Here is a tiny trained network, its code and every weight. The questions are about switching its units off for an input and a target symbol, where a switched-off unit gives its printed mean instead of its output.

import numpy as np


def w(rows, s, z=0):
    codes = np.array(rows[::2]) - 128.0
    scale = np.full(codes.shape[1], s)
    scale[-1] = z or s
    return codes * scale


def f(y):
    return y / 2 * (1 + np.tanh(0.7978845608 * (y + 0.044715 * y**3)))


def softmax(a):
    e = np.exp(a - a.max(-1, keepdims=True))
    return e / e.sum(-1, keepdims=True)


def log_softmax(a):
    a = a - a.max(-1, keepdims=True)
    return a - np.log(np.exp(a).sum(-1, keepdims=True))


def net(x, mask):
    ids = ['δζηλμξπψω'.index(c) for c in x.split()]
    T = len(ids)
    res = E[ids] + P[:T]
    u = 0
    for l in range(3):
        q, k, v = (res @ M[l].T for M in (Q, K, V))
        z = softmax(np.where(np.tri(T) > 0, q @ k.T / 3**0.5, -1e9)) @ v
        res = res + np.where(mask[u], z, O[l][:, -1]) @ O[l][:, :-1]
        u += 1
        y = f(res @ A[l][:, :-1].T + A[l][:, -1])
        res = res + np.where(mask[u : u + 8], y, B[l][:, -1]) @ B[l][:, :-1]
        u += 8
    return log_softmax(res[-1] @ U[:, :-1].T + U[:, -1])


Q, K, V, O, A, B = {}, {}, {}, {}, {}, {}
E = w([
[193,80,160,187,132,91,170,130,118],'δ',
[107,144,117,144,89,64,167,153,89],'ζ',
[3,153,61,140,133,120,168,79,93],'η',
[160,95,196,93,75,120,104,200,140],'λ',
[99,166,204,119,44,132,195,176,128],'μ',
[121,90,162,154,113,137,140,197,55],'ξ',
[183,84,158,100,128,167,115,183,90],'π',
[51,196,70,127,100,210,165,146,66],'ψ',
[198,123,75,86,83,176,104,138,145],'ω',
],0.02)
P = w([
[32,90,112,172,183,91,234,213,161],'0',
[69,95,158,121,156,70,169,163,136],'1',
[98,113,163,89,120,61,121,131,115],'2',
[128,119,168,99,82,76,90,88,96],'3',
[129,112,174,113,50,97,59,65,81],'4',
[133,100,141,136,1,125,55,58,57],'5',
],0.0088)
Q[0] = w([
[141,162,136,117,254,135,139,127,194],'0.h1',
[133,139,88,135,119,136,147,108,97],'0.h1',
[108,191,184,94,180,70,130,166,91],'0.h1',
],0.01)
K[0] = w([
[81,124,97,204,202,145,173,255,254],'0.h1',
[93,82,145,132,46,122,118,140,162],'0.h1',
[161,130,89,41,222,165,206,138,167],'0.h1',
],0.0074)
V[0] = w([
[148,109,68,122,212,174,151,68,254],'0.h1',
[151,133,46,215,95,11,198,102,143],'0.h1',
[169,213,70,134,148,74,109,149,186],'0.h1',
],0.0054)
O[0] = w([
[183,69,159,144,5,129,153,192,64,3],'0.h1',
[106,135,82,7,150,153,82,135,177,129],'0.h1',
[43,1,69,69,106,214,187,183,121,72],'0.h1',
],0.01,0.0068)
A[0] = w([
[143,187,154,149,175,122,123,119,191,76],'0.n1',
[81,130,115,209,104,132,169,122,154,76],'0.n2',
[184,148,212,182,141,148,121,182,182,28],'0.n3',
[161,131,103,73,168,65,84,106,114,254],'0.n4',
[151,62,150,142,197,149,53,154,150,10],'0.n5',
[254,93,133,91,164,139,16,169,60,203],'0.n6',
[192,98,117,126,121,141,168,145,159,65],'0.n7',
[95,157,99,121,128,127,64,230,22,151],'0.n8',
],0.0076,0.0053)
B[0] = w([
[5,159,110,83,161,168,87,156,142,162],'0.n1',
[101,118,253,9,178,92,115,58,112,134],'0.n2',
[52,180,105,91,109,38,169,146,160,158],'0.n3',
[137,140,138,220,174,193,143,54,183,254],'0.n4',
[153,76,3,61,122,135,171,79,119,125],'0.n5',
[114,156,129,196,129,136,213,149,184,231],'0.n6',
[145,77,51,181,186,92,108,25,141,122],'0.n7',
[232,69,154,145,107,149,136,6,109,164],'0.n8',
],0.0068,0.0076)
Q[1] = w([
[74,161,110,90,210,99,209,88,224],'1.h1',
[127,181,91,217,52,192,200,69,144],'1.h1',
[14,211,176,253,26,123,181,127,186],'1.h1',
],0.0053)
K[1] = w([
[171,212,168,114,108,168,51,145,106],'1.h1',
[150,133,180,96,107,146,86,73,85],'1.h1',
[157,159,197,173,131,254,84,92,59],'1.h1',
],0.0068)
V[1] = w([
[132,65,160,125,118,71,97,129,254],'1.h1',
[175,94,159,182,209,137,103,172,105],'1.h1',
[102,75,124,133,135,91,82,182,115],'1.h1',
],0.0064)
O[1] = w([
[89,79,52,186,73,125,75,187,167,127],'1.h1',
[166,201,1,122,110,100,142,128,83,97],'1.h1',
[91,182,75,194,188,172,109,127,129,3],'1.h1',
],0.0098,0.0042)
A[1] = w([
[190,138,105,2,30,222,77,139,83,66],'1.n1',
[133,148,114,87,131,77,118,101,85,1],'1.n2',
[97,123,142,246,129,78,137,118,185,92],'1.n3',
[99,169,147,105,131,202,117,108,92,87],'1.n4',
[110,51,150,116,106,65,87,133,37,185],'1.n5',
[187,103,120,93,231,94,119,74,155,51],'1.n6',
[246,109,116,80,129,182,114,114,66,112],'1.n7',
[80,110,168,196,123,177,116,93,155,28],'1.n8',
],0.0087,0.0066)
B[1] = w([
[19,104,168,169,144,112,251,82,201,139],'1.n1',
[228,207,160,143,164,138,174,231,111,127],'1.n2',
[229,104,81,131,155,157,16,167,47,255],'1.n3',
[178,86,48,127,97,93,57,142,146,166],'1.n4',
[163,209,48,116,183,92,221,83,253,134],'1.n5',
[93,118,254,106,147,84,101,171,184,159],'1.n6',
[30,145,169,150,111,30,132,176,141,149],'1.n7',
[219,168,153,25,168,99,131,131,118,158],'1.n8',
],0.0076,0.0087)
Q[2] = w([
[99,1,127,136,172,217,222,249,22],'2.h1',
[146,177,72,35,184,200,114,160,152],'2.h1',
[12,99,150,121,227,151,158,191,19],'2.h1',
],0.0038)
K[2] = w([
[59,41,83,78,192,113,177,214,68],'2.h1',
[47,118,159,129,150,136,37,140,99],'2.h1',
[125,77,90,104,203,117,190,255,150],'2.h1',
],0.0048)
V[2] = w([
[90,60,110,143,217,84,113,13,2],'2.h1',
[130,96,119,53,100,106,105,137,51],'2.h1',
[203,33,159,171,194,122,123,145,142],'2.h1',
],0.0084)
O[2] = w([
[34,151,123,231,109,177,174,187,138,102],'2.h1',
[148,81,250,125,163,162,82,128,156,19],'2.h1',
[72,170,106,67,53,177,148,160,94,255],'2.h1',
],0.012,0.0041)
A[2] = w([
[152,153,69,107,97,46,115,172,162,81],'2.n1',
[148,90,171,158,78,61,127,172,28,101],'2.n2',
[62,105,111,104,138,143,133,8,108,36],'2.n3',
[55,86,100,136,130,149,85,203,170,156],'2.n4',
[200,86,123,143,255,149,118,73,160,60],'2.n5',
[39,141,144,91,140,101,124,81,92,3],'2.n6',
[130,54,18,184,100,160,56,124,123,41],'2.n7',
[126,149,84,38,95,241,83,172,134,137],'2.n8',
],0.0085,0.0049)
B[2] = w([
[61,133,143,127,138,67,108,141,130,250],'2.n1',
[182,101,106,127,192,34,201,148,189,164],'2.n2',
[210,129,152,117,180,196,196,200,173,197],'2.n3',
[177,181,162,177,118,218,79,64,138,196],'2.n4',
[52,68,101,159,48,54,126,174,175,147],'2.n5',
[168,140,113,128,70,124,92,215,126,209],'2.n6',
[137,135,181,105,122,158,171,117,2,211],'2.n7',
[125,68,119,117,124,103,123,109,143,254],'2.n8',
],0.0094,0.0066)
U = w([
[56,77,95,103,1,172,137,137,118,113],'δ',
[79,89,79,82,225,191,116,122,161,166],'ζ',
[148,97,200,166,97,152,158,139,135,196],'η',
[175,130,141,94,185,155,76,138,35,87],'λ',
[129,72,139,152,133,102,32,172,144,82],'μ',
[14,171,74,128,190,119,94,69,109,34],'ξ',
[91,173,94,185,106,65,129,169,82,83],'π',
[23,110,223,94,145,101,156,144,81,40],'ψ',
[167,67,89,136,128,100,213,102,118,253],'ω',
],0.008,0.0053)

Each question gives the input, a string of symbols that net reads in full, and the target symbol t.
The units are the heads (3 rows each of Q, K, V and O) and the neurons (one row each of A and B). Each row of codes is followed by its name. A weight is (code - 128) times the scale printed after its matrix; where a second scale follows, it is the last column's (O, A, B and U).
mask holds one flag per unit, layer by layer, with each layer's heads first. A switched-off unit (its flag False) gives its mean, the last column of its rows in O or B, instead of its output. The means were averaged over made-up inputs and are rounded, as every weight is.
A unit's drop is (log p(t) with every unit on - log p(t) with that unit switched off) / (log p(t) with every unit on - log p(t) with every unit switched off).
The circuit of an input: a set's keep is (log p(t) with only the set's units on - log p(t) with every unit switched off) / (log p(t) with every unit on - log p(t) with every unit switched off). Starting from the 12 units with the biggest drops (on a tie, the unit counted first), units are removed one at a time, each time the one whose removal leaves the highest keep (on an exact tie, the one counted first), for as long as the keep stays at least 0.8.
units of the circuit, in order: the units of the circuit, biggest drop first
unit that matters most: the unit with the biggest drop
top k neurons: the k neurons with the biggest drops, biggest first
top k neurons in layer l: the k neurons of layer l with the biggest drops, biggest first
input ω λ π η, target π: top 2 neurons : (2.n6; 1.n2)
input ψ ω η ζ, target η: top 2 neurons : (0.n4; 2.n1)
input λ η ζ λ λ λ, target λ: units of the circuit, in order : (1.n3; 0.h1; 2.n7; 1.h1)
input ζ λ λ λ η, target λ: top neuron : (1.n3)
input ω π λ, target π: units of the circuit, in order : (1.h1; 0.h1)
input π λ λ λ, target λ: top 3 neurons in layer 2 : (2.n7; 2.n5; 2.n6)
input π ξ ψ λ δ ψ, target η: units of the circuit, in order : (2.n3; 1.h1)
input η μ ω λ ω η, target ω: top 2 neurons : (2.n3; 1.n5)
input μ ψ δ, target ψ: units of the circuit, in order : (1.h1; 1.n6; 0.n8)
input η ξ ω η ω ω, target ω: units of the circuit, in order : (2.h1; 1.n3; 1.n1)
input λ ω μ λ λ ζ, target λ: units of the circuit, in order : (1.n3; 1.h1; 2.n7)
input ξ λ η λ λ ζ, target λ: top 3 neurons : (1.n3; 2.n7; 0.n4)
input η δ δ ω ζ, target ω: top 2 neurons : (0.n8; 0.n6)
input ω λ η η, target ζ: units of the circuit, in order : (2.n3)
input λ μ ψ ω, target η: top 2 neurons : (0.n8; 2.n1)
input λ ψ ξ π μ, target π: top 2 neurons in layer 0 : (0.n4; 0.n1)
input λ ζ λ δ, target λ: units of the circuit, in order : (1.n3; 1.h1; 2.n7)
input μ μ λ, target μ: top 2 neurons : (2.n5; 1.n3)
input ω η ξ ω η, target ω: top 2 neurons : (2.n3; 1.n3)
input ζ δ λ η ψ μ, target ψ: units of the circuit, in order : (1.h1)
input π η ζ, target ξ: top 2 neurons : (2.n3; 2.n6)
input ω μ δ π π, target π: units of the circuit, in order : (0.h1; 1.h1; 2.h1)
input λ λ ξ μ μ, target μ: top 2 neurons in layer 0 : (0.n1; 0.n6)
input μ ξ ψ λ, target ψ: top 2 neurons : (0.n3; 0.n8)
input ζ η ψ η η, target η: top 3 neurons in layer 2 : (2.n3; 2.n6; 2.n1)
input η ω λ ψ ψ η, target ψ: top 2 neurons in layer 1 : (1.n6; 1.n2)
input ω ζ ω λ, target ω: unit that matters most : 0.h1
input ξ ξ ω δ, target π: top 2 neurons in layer 0 : (0.n8; 0.n6)
input η ω ω π, target ω: top 2 neurons : (2.n2; 0.n6)
input η λ ω ω, target δ: top 2 neurons : (2.n3; 2.n2)
